Here is a tiny trained network, its code and every weight. The questions are about switching its units off for an input and a target symbol, where a switched-off unit gives its printed mean instead of its output.

import numpy as np


def w(rows, s, z=0):
    codes = np.array(rows[::2]) - 128.0
    scale = np.full(codes.shape[1], s)
    scale[-1] = z or s
    return codes * scale


def f(y):
    return y / 2 * (1 + np.tanh(0.7978845608 * (y + 0.044715 * y**3)))


def softmax(a):
    e = np.exp(a - a.max(-1, keepdims=True))
    return e / e.sum(-1, keepdims=True)


def log_softmax(a):
    a = a - a.max(-1, keepdims=True)
    return a - np.log(np.exp(a).sum(-1, keepdims=True))


def net(x, mask):
    ids = ['ΞΠΦγδεζ'.index(c) for c in x.split()]
    T = len(ids)
    res = E[ids] + P[:T]
    r = res
    for j in range(2):
        rows = slice(2 * j, 2 * j + 2)
        q, k, v = (r @ M[0][rows].T for M in (Q, K, V))
        z = softmax(np.where(np.tri(T) > 0, q @ k.T / 2**0.5, -1e9)) @ v
        o = O[0][rows]
        res = res + np.where(mask[j], z, o[:, -1]) @ o[:, :-1]
    y = f(res @ A[0][:, :-1].T + A[0][:, -1])
    res = res + np.where(mask[2:18], y, B[0][:, -1]) @ B[0][:, :-1]
    return log_softmax(res[-1] @ U[:, :-1].T + U[:, -1])


Q, K, V, O, A, B = {}, {}, {}, {}, {}, {}
E = w([
[158,3,173,117,136],'Ξ',
[89,129,202,84,120],'Π',
[63,138,121,118,49],'Φ',
[139,207,118,196,93],'γ',
[218,158,118,226,200],'δ',
[62,81,53,220,97],'ε',
[252,208,200,84,178],'ζ',
],0.015)
P = w([
[132,161,144,133,110],'0',
[65,133,125,127,219],'1',
[72,141,109,110,253],'2',
[82,159,113,136,205],'3',
[121,108,138,140,131],'4',
[161,67,157,162,112],'5',
[132,102,134,107,149],'6',
[125,114,114,109,159],'7',
[95,156,67,104,186],'8',
],0.014)
Q[0] = w([
[233,36,172,131,5],'H0',
[141,113,174,230,96],'H0',
[123,141,146,186,131],'H1',
[134,147,97,75,130],'H1',
],0.011)
K[0] = w([
[67,225,52,98,210],'H0',
[110,109,110,76,161],'H0',
[115,70,128,255,119],'H1',
[155,28,67,103,96],'H1',
],0.0089)
V[0] = w([
[185,183,186,121,200],'H0',
[216,145,4,168,188],'H0',
[140,174,164,76,99],'H1',
[160,45,155,70,156],'H1',
],0.013)
O[0] = w([
[208,145,2,108,141,254],'H0',
[79,181,138,197,155,166],'H0',
[117,185,88,145,148,49],'H1',
[200,124,88,249,67,27],'H1',
],0.014,0.0049)
A[0] = w([
[199,168,57,188,147,51],'N0',
[113,106,117,118,30,105],'N1',
[164,203,171,212,197,107],'N2',
[57,131,111,138,194,63],'N3',
[73,177,132,51,97,106],'N4',
[129,249,118,91,7,100],'N5',
[153,233,149,71,172,136],'N6',
[78,121,212,206,120,70],'N7',
[187,104,3,44,129,93],'N8',
[142,170,89,90,134,5],'N9',
[172,112,42,175,78,108],'N10',
[70,172,99,171,139,84],'N11',
[167,170,243,90,104,116],'N12',
[209,2,99,103,85,146],'N13',
[150,126,119,32,111,78],'N14',
[133,143,146,217,73,142],'N15',
],0.0088,0.011)
B[0] = w([
[114,85,96,108,103,209],'N0',
[211,71,138,84,143,133],'N1',
[72,151,148,136,96,197],'N2',
[196,161,131,176,109,166],'N3',
[193,139,173,194,205,166],'N4',
[121,119,155,133,223,138],'N5',
[156,90,120,155,98,219],'N6',
[154,211,107,109,101,159],'N7',
[57,145,164,131,84,247],'N8',
[49,59,129,84,122,134],'N9',
[136,105,157,102,175,182],'N10',
[254,69,169,106,47,154],'N11',
[56,92,27,199,103,174],'N12',
[144,206,185,140,121,216],'N13',
[111,108,170,83,75,159],'N14',
[248,113,175,73,231,132],'N15',
],0.0074,0.012)
U = w([
[63,141,181,206,80,46],'Ξ',
[132,162,91,196,59,255],'Π',
[78,2,167,169,105,182],'Φ',
[112,181,119,100,221,180],'γ',
[155,73,149,162,93,17],'δ',
[106,144,165,93,66,55],'ε',
[77,129,87,80,134,80],'ζ',
],0.0074,0.004)

Each question gives the input, a string of symbols that net reads in full, and the target symbol t.
The units are the heads (2 rows each of Q, K, V and O) and the neurons (one row each of A and B). Each row of codes is followed by its name. A weight is (code - 128) times the scale printed after its matrix; where a second scale follows, it is the last column's (O, A, B and U).
mask holds one flag per unit, heads first, then neurons. A switched-off unit (its flag False) gives its mean, the last column of its rows in O or B, instead of its output. The means were averaged over made-up inputs and are rounded, as every weight is.
A unit's drop is (log p(t) with every unit on - log p(t) with that unit switched off) / (log p(t) with every unit on - log p(t) with every unit switched off).
The circuit of an input: a set's keep is (log p(t) with only the set's units on - log p(t) with every unit switched off) / (log p(t) with every unit on - log p(t) with every unit switched off). Starting from the 12 units with the biggest drops (on a tie, the unit counted first), units are removed one at a time, each time the one whose removal leaves the highest keep (on an exact tie, the one counted first), for as long as the keep stays at least 0.8.
units of the circuit, in order: the units of the circuit, biggest drop first
most important unit: the unit with the biggest drop
k most important neurons: the k neurons with the biggest drops, biggest first
heads that matter: for each layer, one digit per head in row order, 1 if its drop is at least 0.15 and else 0, layers parted by /
input ζ δ δ, target ζ: heads that matter => 10
input δ γ γ Π ζ Π Π γ Π, target ε: units of the circuit, in order => H0; N14; N13
input Π ζ γ, target ε: heads that matter => 10
input Π ζ ζ Ξ, target Π: most important unit => H1
input Ξ ε ε δ δ ε γ δ, target Φ: units of the circuit, in order => H0; H1
input ζ Φ δ Φ, target ζ: units of the circuit, in order => H0; N9; N0
input δ γ γ δ, target Π: units of the circuit, in order => H0; N11
input δ ζ ε, target Π: units of the circuit, in order => H0; N11
input Π Π Φ δ γ, target ε: units of the circuit, in order => H0; H1
input Π Π Ξ Φ Ξ, target ε: heads that matter => 10
input ζ γ γ Π, target ζ: heads that matter => 10
input ε Π γ δ δ Π, target γ: heads that matter => 10
input Φ Π ζ δ, target Φ: heads that matter => 10
input ζ Π γ ε Π Π ζ Φ Π, target ε: heads that matter => 10
input ε δ Π, target Ξ: 2 most important neurons => N7; N12
input γ Ξ γ δ δ δ, target γ: heads that matter => 00
input δ Π ε γ Ξ Ξ, target Ξ: units of the circuit, in order => H0; N7
input δ Π δ Φ, target Π: 2 most important neurons => N11; N3
input ε ε Φ, target Ξ: units of the circuit, in order => H0
input δ γ γ Π Φ γ Π δ Φ, target γ: 2 most important neurons => N4; N8
